Below are the code and all the weights of a small trained network. Each question names an input and a class and asks about switching units off, where a switched-off unit gives its printed mean instead of its output.

import numpy as np


def w(rows, s, z=0):
    codes = np.array(rows[::2]) - 128.0
    scale = np.full(codes.shape[1], s)
    scale[-1] = z or s
    return codes * scale


def norm(h):
    return h / np.sqrt((h * h).mean(-1, keepdims=True) + 1e-5)


def f(y):
    return np.maximum(y, 0)


def log_softmax(a):
    a = a - a.max(-1, keepdims=True)
    return a - np.log(np.exp(a).sum(-1, keepdims=True))


def net(x, mask):
    res = np.array(x, float).reshape(1, 8) / 4 @ E
    u = 0
    for l in range(2):
        y = f(norm(res) @ A[l][:, :-1].T + A[l][:, -1])
        res = res + np.where(mask[u : u + 3], y, B[l][:, -1]) @ B[l][:, :-1]
        u += 3
    return log_softmax(norm(res)[-1] @ U[:, :-1].T + U[:, -1])


A, B = {}, {}
E = w([
[136,133,119,125,139,134,132,133],'x0',
[72,17,112,46,233,5,185,233],'x1',
[88,253,128,58,166,25,34,100],'x2',
[155,165,65,88,85,147,139,179],'x3',
[134,175,57,215,175,80,175,75],'x4',
[218,226,207,240,185,139,98,246],'x5',
[92,85,187,166,133,83,100,93],'x6',
[128,157,108,71,219,233,168,111],'x7',
],0.0071)
A[0] = w([
[161,188,157,200,33,232,71,33,2],'0.n1',
[166,31,106,254,31,136,157,137,93],'0.n2',
[209,168,165,233,171,143,121,154,136],'0.n3',
],0.0093,0.0071)
B[0] = w([
[10,148,54,178,169,53,225,194,241],'0.n1',
[150,54,96,77,206,196,89,61,226],'0.n2',
[173,159,218,70,78,126,96,129,253],'0.n3',
],0.012,0.0064)
A[1] = w([
[84,170,55,201,142,76,206,151,12],'1.n1',
[110,187,101,124,130,73,7,100,2],'1.n2',
[106,116,76,119,83,110,181,23,18],'1.n3',
],0.014,0.0037)
B[1] = w([
[59,198,98,70,163,136,139,93,254],'1.n1',
[140,83,135,169,190,250,102,139,221],'1.n2',
[163,159,195,92,86,74,103,97,251],'1.n3',
],0.017,0.0069)
U = w([
[48,110,64,171,183,1,229,208,252],'0',
[146,85,79,126,180,237,127,73,55],'1',
[130,132,143,78,122,129,135,119,201],'2',
[197,177,201,113,16,51,133,104,112],'3',
[129,118,129,84,161,125,133,114,101],'4',
[134,117,120,86,166,137,130,106,67],'5',
[130,124,133,105,140,123,150,105,110],'6',
],0.0099,0.004)

Each question gives the input, the list of numbers given to net, and the class t.
The units are the neurons (one row each of A and B). Each row of codes is followed by its name. A weight is (code - 128) times the scale printed after its matrix; where a second scale follows, it is the last column's (A, B and U).
mask holds one flag per neuron, layer by layer. A switched-off neuron (its flag False) gives its mean, the last column of its row in B, instead of its output. The means were averaged over made-up inputs and are rounded, as every weight is.
A unit's drop is (log p(t) with every unit on - log p(t) with that unit switched off) / (log p(t) with every unit on - log p(t) with every unit switched off).
The circuit of an input: a set's keep is (log p(t) with only the set's units on - log p(t) with every unit switched off) / (log p(t) with every unit on - log p(t) with every unit switched off). Starting from all 6 units, units are removed one at a time, each time the one whose removal leaves the highest keep (on an exact tie, the one counted first), for as long as the keep stays at least 0.8.
units of the circuit, in order: the units of the circuit, biggest drop first
k most important neurons: the k neurons with the biggest drops, biggest first
top k neurons in layer l: the k neurons of layer l with the biggest drops, biggest first
drop when u is switched off: that unit's drop, to one decimal
input [-4,1,8,-6,-2,6,7,-4], class 1: units of the circuit, in order	[1.n2]
input [2,4,4,1,6,2,0,-7], class 5: 4 most important neurons	[1.n2, 0.n1, 0.n2, 1.n1]
input [-7,6,-7,-5,0,1,4,2], class 1: 2 most important neurons	[0.n1, 0.n2]
input [-6,-6,4,7,5,1,6,-8], class 5: units of the circuit, in order	[0.n1, 1.n2, 1.n1]
input [-2,4,4,-5,6,5,4,-6], class 2: 2 most important neurons	[0.n1, 1.n2]
input [-7,-1,-3,-6,-5,-8,4,8], class 3: units of the circuit, in order	[1.n3, 0.n2, 1.n2]
input [-3,2,1,4,-1,8,5,7], class 3: units of the circuit, in order	[0.n3, 1.n2]
input [-3,1,2,-4,3,4,-2,1], class 3: 3 most important neurons	[0.n3, 0.n2, 1.n1]
input [7,5,5,-7,2,8,-4,3], class 3: 4 most important neurons	[0.n3, 0.n2, 1.n1, 0.n1]
input [8,-7,1,-5,-5,8,-7,7], class 3: 4 most important neurons	[0.n3, 1.n2, 1.n1, 0.n2]
input [8,7,-3,-7,8,8,-3,-8], class 2: 3 most important neurons	[0.n3, 0.n1, 0.n2]
input [3,-8,-8,-8,6,-4,-3,-8], class 0: 3 most important neurons	[0.n1, 1.n2, 1.n1]
input [5,6,7,0,5,0,7,-3], class 1: units of the circuit, in order	[1.n2, 0.n1]
input [7,6,-6,-3,3,4,0,-6], class 4: most important neuron	[0.n2]
input [5,-7,-2,6,-4,-7,-4,-3], class 0: 3 most important neurons	[0.n1, 0.n3, 1.n1]
input [-3,2,3,6,2,-8,3,8], class 3: 2 most important neurons	[1.n3, 0.n1]
input [0,6,2,-6,0,-7,1,2], class 3: top 2 neurons in layer 1	[1.n3, 1.n2]
input [6,5,8,7,2,-1,2,-2], class 1: 3 most important neurons	[1.n2, 0.n1, 1.n3]
input [-5,-3,-1,-8,-1,8,0,3], class 3: 2 most important neurons	[0.n3, 1.n2]
input [4,5,5,1,8,5,4,-2], class 2: units of the circuit, in order	[0.n1]
input [-5,5,6,5,-1,-8,1,2], class 3: top 2 neurons in layer 1	[1.n3, 1.n1]
input [5,-8,2,-3,-1,3,-4,-5], class 0: drop when 1.n3 is switched off	0.0
input [6,-2,8,3,1,-4,3,5], class 1: drop when 0.n1 is switched off	0.3
input [0,-7,5,3,7,3,-1,3], class 0: drop when 0.n1 is switched off	1.5
